Below is a small trained network, with its code and all its weights. Each question gives an input and a class and asks what happens when units are switched off, that is, made to give their printed mean instead of their output.

import numpy as np


def w(rows, s, z=0):
    codes = np.array(rows[::2]) - 128.0
    scale = np.full(codes.shape[1], s)
    scale[-1] = z or s
    return codes * scale


def norm(h):
    return h / np.sqrt((h * h).mean(-1, keepdims=True) + 1e-5)


def f(y):
    return np.maximum(y, 0)


def log_softmax(a):
    a = a - a.max(-1, keepdims=True)
    return a - np.log(np.exp(a).sum(-1, keepdims=True))


def net(x, mask):
    res = np.array(x, float).reshape(1, 8) / 4 @ E
    u = 0
    for l in range(2):
        y = f(norm(res) @ A[l][:, :-1].T + A[l][:, -1])
        res = res + np.where(mask[u : u + 10], y, B[l][:, -1]) @ B[l][:, :-1]
        u += 10
    return log_softmax(norm(res)[-1] @ U[:, :-1].T + U[:, -1])


A, B = {}, {}
E = w([
[142,90,236],'x0',
[124,120,129],'x1',
[141,153,130],'x2',
[134,139,125],'x3',
[7,176,170],'x4',
[133,140,131],'x5',
[75,3,93],'x6',
[139,142,137],'x7',
],0.0069)
A[0] = w([
[55,174,177,186],'L0N1',
[94,79,151,35],'L0N2',
[156,131,176,4],'L0N3',
[255,66,97,117],'L0N4',
[129,117,197,95],'L0N5',
[126,148,162,68],'L0N6',
[111,137,7,115],'L0N7',
[153,73,230,136],'L0N8',
[136,99,171,89],'L0N9',
[95,149,157,92],'L0N10',
],0.01,0.0028)
B[0] = w([
[188,17,165,238],'L0N1',
[110,17,3,163],'L0N2',
[131,181,126,146],'L0N3',
[134,46,223,254],'L0N4',
[91,179,113,183],'L0N5',
[149,84,72,150],'L0N6',
[151,212,93,224],'L0N7',
[141,134,38,234],'L0N8',
[120,197,77,163],'L0N9',
[159,101,197,165],'L0N10',
],0.0067,0.0049)
A[1] = w([
[46,151,168,108],'L1N1',
[170,110,71,190],'L1N2',
[7,170,148,94],'L1N3',
[51,139,186,95],'L1N4',
[77,142,164,64],'L1N5',
[152,251,222,116],'L1N6',
[189,110,121,5],'L1N7',
[86,135,154,65],'L1N8',
[144,66,198,213],'L1N9',
[142,114,95,102],'L1N10',
],0.013,0.003)
B[1] = w([
[254,2,129,160],'L1N1',
[80,160,158,219],'L1N2',
[249,161,142,167],'L1N3',
[216,30,114,164],'L1N4',
[167,59,195,145],'L1N5',
[16,169,129,248],'L1N6',
[145,151,223,166],'L1N7',
[151,66,182,140],'L1N8',
[42,235,103,255],'L1N9',
[112,210,192,158],'L1N10',
],0.0072,0.0067)
U = w([
[93,98,145,240],'0',
[49,89,97,187],'1',
[251,39,255,83],'2',
[64,100,128,141],'3',
[91,104,128,130],'4',
[102,137,61,88],'5',
[65,105,130,4],'6',
],0.0071,0.0041)

Each question gives the input, the list of numbers given to net, and the class t.
The units are the neurons (one row each of A and B). Each row of codes is followed by its name. A weight is (code - 128) times the scale printed after its matrix; where a second scale follows, it is the last column's (A, B and U).
mask holds one flag per neuron, layer by layer. A switched-off neuron (its flag False) gives its mean, the last column of its row in B, instead of its output. The means were averaged over made-up inputs and are rounded, as every weight is.
A unit's drop is (log p(t) with every unit on - log p(t) with that unit switched off) / (log p(t) with every unit on - log p(t) with every unit switched off).
The circuit of an input: a set's keep is (log p(t) with only the set's units on - log p(t) with every unit switched off) / (log p(t) with every unit on - log p(t) with every unit switched off). Starting from the 12 units with the biggest drops (on a tie, the unit counted first), units are removed one at a time, each time the one whose removal leaves the highest keep (on an exact tie, the one counted first), for as long as the keep stays at least 0.8.
units of the circuit, in order: the units of the circuit, biggest drop first
k most important neurons: the k neurons with the biggest drops, biggest first
k most important neurons of layer l: the k neurons of layer l with the biggest drops, biggest first
drop of u: that unit's drop, to one decimal
input [4,1,6,-6,7,-1,-5,-1], class 2: units of the circuit, in order	L1N1
input [3,6,-8,0,8,-1,5,6], class 2: units of the circuit, in order	L1N1; L1N3
input [8,-7,-7,0,8,-1,6,-7], class 2: units of the circuit, in order	L1N1; L1N3
input [7,6,-4,-6,8,7,-4,5], class 2: 3 most important neurons of layer 1	L1N1; L1N4; L1N3
input [-4,-5,-1,0,-8,-8,-2,0], class 2: 2 most important neurons	L1N6; L0N4
input [2,2,-5,-5,7,2,6,5], class 2: 2 most important neurons of layer 1	L1N6; L1N1
input [7,7,-7,8,8,4,-3,7], class 2: units of the circuit, in order	L1N1; L1N4
input [-4,0,0,-5,-4,1,-1,3], class 2: 3 most important neurons of layer 1	L1N6; L1N7; L1N9
input [-7,1,-3,8,7,-6,-5,-4], class 2: 3 most important neurons of layer 0	L0N8; L0N1; L0N9
input [-6,3,0,1,7,-5,0,3], class 2: drop of L1N1	0.0
input [-3,3,-6,4,8,-4,7,-8], class 2: drop of L1N4	0.1
